Below is a small trained network, with its code and all its weights. Each question gives an input and a class and asks what happens when units are switched off, that is, made to give their printed mean instead of their output.

import numpy as np


def w(rows, s, z=0):
    codes = np.array(rows[::2]) - 128.0
    scale = np.full(codes.shape[1], s)
    scale[-1] = z or s
    return codes * scale


def f(y):
    return y / 2 * (1 + np.tanh(0.7978845608 * (y + 0.044715 * y**3)))


def log_softmax(a):
    a = a - a.max(-1, keepdims=True)
    return a - np.log(np.exp(a).sum(-1, keepdims=True))


def net(x, mask):
    res = np.array(x, float).reshape(1, 7) / 4 @ E
    y = f(res @ A[0][:, :-1].T + A[0][:, -1])
    res = res + np.where(mask, y, B[0][:, -1]) @ B[0][:, :-1]
    return log_softmax(res[-1] @ U[:, :-1].T + U[:, -1])


A, B = {}, {}
E = w([
[22,83,141,190,104,114],'x0',
[109,186,66,107,58,254],'x1',
[64,168,81,73,128,16],'x2',
[36,177,221,79,250,169],'x3',
[134,149,142,130,120,126],'x4',
[127,115,122,128,130,133],'x5',
[143,209,56,242,212,118],'x6',
],0.0059)
A[0] = w([
[88,148,142,103,177,156,60],'N0',
[41,143,175,136,163,163,87],'N1',
[110,175,92,58,154,88,135],'N2',
[146,107,71,168,55,107,77],'N3',
[138,175,80,87,113,184,119],'N4',
[161,72,171,215,111,180,158],'N5',
[207,101,166,127,164,188,149],'N6',
[104,158,75,114,88,183,35],'N7',
[69,158,79,139,75,191,104],'N8',
[94,150,46,88,99,47,147],'N9',
[100,120,141,90,142,142,44],'N10',
[94,144,86,196,173,142,122],'N11',
[112,78,155,75,95,143,31],'N12',
[239,143,77,35,174,127,48],'N13',
[136,82,176,79,78,124,2],'N14',
[12,91,144,224,64,124,46],'N15',
[108,153,103,101,103,169,21],'N16',
[165,94,160,168,152,58,138],'N17',
[182,87,183,157,166,54,35],'N18',
[124,177,94,218,163,125,45],'N19',
[114,84,97,196,39,93,78],'N20',
[160,156,82,149,190,132,57],'N21',
[101,82,158,95,97,140,165],'N22',
[106,109,146,79,93,130,159],'N23',
[88,159,150,108,180,161,40],'N24',
],0.011,0.0053)
B[0] = w([
[179,119,137,161,143,89,164],'N0',
[188,100,107,147,170,118,216],'N1',
[98,128,116,174,124,175,207],'N2',
[188,104,111,135,171,94,217],'N3',
[87,100,149,99,157,102,205],'N4',
[71,163,91,190,147,119,227],'N5',
[91,141,112,179,132,161,218],'N6',
[103,91,161,129,130,56,175],'N7',
[75,111,142,89,180,83,217],'N8',
[75,162,95,201,130,150,254],'N9',
[165,122,139,144,93,106,134],'N10',
[142,182,105,86,90,140,198],'N11',
[146,164,109,117,59,108,169],'N12',
[188,110,214,106,123,221,202],'N13',
[139,145,95,135,31,75,169],'N14',
[121,106,254,108,80,252,209],'N15',
[109,93,155,152,86,60,135],'N16',
[96,125,135,76,179,102,224],'N17',
[74,67,156,113,126,71,199],'N18',
[142,151,82,80,35,104,194],'N19',
[209,115,121,141,165,127,218],'N20',
[141,150,126,104,43,127,165],'N21',
[126,177,84,88,121,136,218],'N22',
[134,177,84,108,127,129,203],'N23',
[180,73,111,166,135,96,165],'N24',
],0.026,0.0053)
U = w([
[160,187,65,14,12,94,114],'0',
[154,99,211,71,95,219,171],'1',
[255,78,90,145,151,81,73],'2',
[38,83,157,30,129,35,72],'3',
[119,152,89,75,143,147,254],'4',
[70,162,82,193,104,148,62],'5',
],0.0064,0.012)

Each question gives the input, the list of numbers given to net, and the class t.
The units are the neurons (one row each of A and B). Each row of codes is followed by its name. A weight is (code - 128) times the scale printed after its matrix; where a second scale follows, it is the last column's (A, B and U).
mask holds one flag per neuron, in row order. A switched-off neuron (its flag False) gives its mean, the last column of its row in B, instead of its output. The means were averaged over made-up inputs and are rounded, as every weight is.
A unit's drop is (log p(t) with every unit on - log p(t) with that unit switched off) / (log p(t) with every unit on - log p(t) with every unit switched off).
The circuit of an input: a set's keep is (log p(t) with only the set's units on - log p(t) with every unit switched off) / (log p(t) with every unit on - log p(t) with every unit switched off). Starting from the 12 units with the biggest drops (on a tie, the unit counted first), units are removed one at a time, each time the one whose removal leaves the highest keep (on an exact tie, the one counted first), for as long as the keep stays at least 0.8.
circuit, biggest first: the units of the circuit, biggest drop first
top k neurons: the k neurons with the biggest drops, biggest first
drop of u: that unit's drop, to one decimal
input [5,-5,-6,8,8,2,-3], class 2: circuit, biggest first : (N1)
input [4,-7,-4,7,-1,7,-2], class 2: top 2 neurons : (N1; N24)
input [-3,8,-7,-8,-7,-4,6], class 2: top 4 neurons : (N3; N20; N17; N18)
input [-1,5,-5,4,4,-1,4], class 3: circuit, biggest first : (N4; N8)
input [3,-3,-3,-4,-4,2,5], class 0: top 4 neurons : (N19; N11; N9; N1)
input [3,7,6,8,8,3,1], class 2: circuit, biggest first : (N1; N24)
input [-5,5,8,1,-2,6,4], class 5: top 2 neurons : (N9; N2)
input [5,-7,-3,6,-2,2,2], class 3: top 2 neurons : (N18; N17)
input [7,0,-1,7,-3,2,-6], class 1: top 2 neurons : (N15; N19)
input [5,7,3,-2,1,-1,2], class 3: top 2 neurons : (N8; N7)
input [6,0,-7,-8,2,-4,-3], class 2: top 2 neurons : (N20; N3)
input [2,6,3,-1,6,-6,8], class 0: top 2 neurons : (N19; N11)
input [8,4,-6,4,6,-1,3], class 1: top 2 neurons : (N15; N9)
input [-1,6,8,-7,4,0,1], class 5: circuit, biggest first : (N9)
input [-1,1,-1,8,7,-4,-6], class 2: top 2 neurons : (N1; N24)
input [3,-2,4,5,-1,7,-7], class 0: drop of N18 : 0.0
input [7,1,-3,1,0,-7,7], class 0: drop of N19 : 1.1
input [3,6,-6,-5,-6,-1,3], class 3: drop of N2 : 0.1
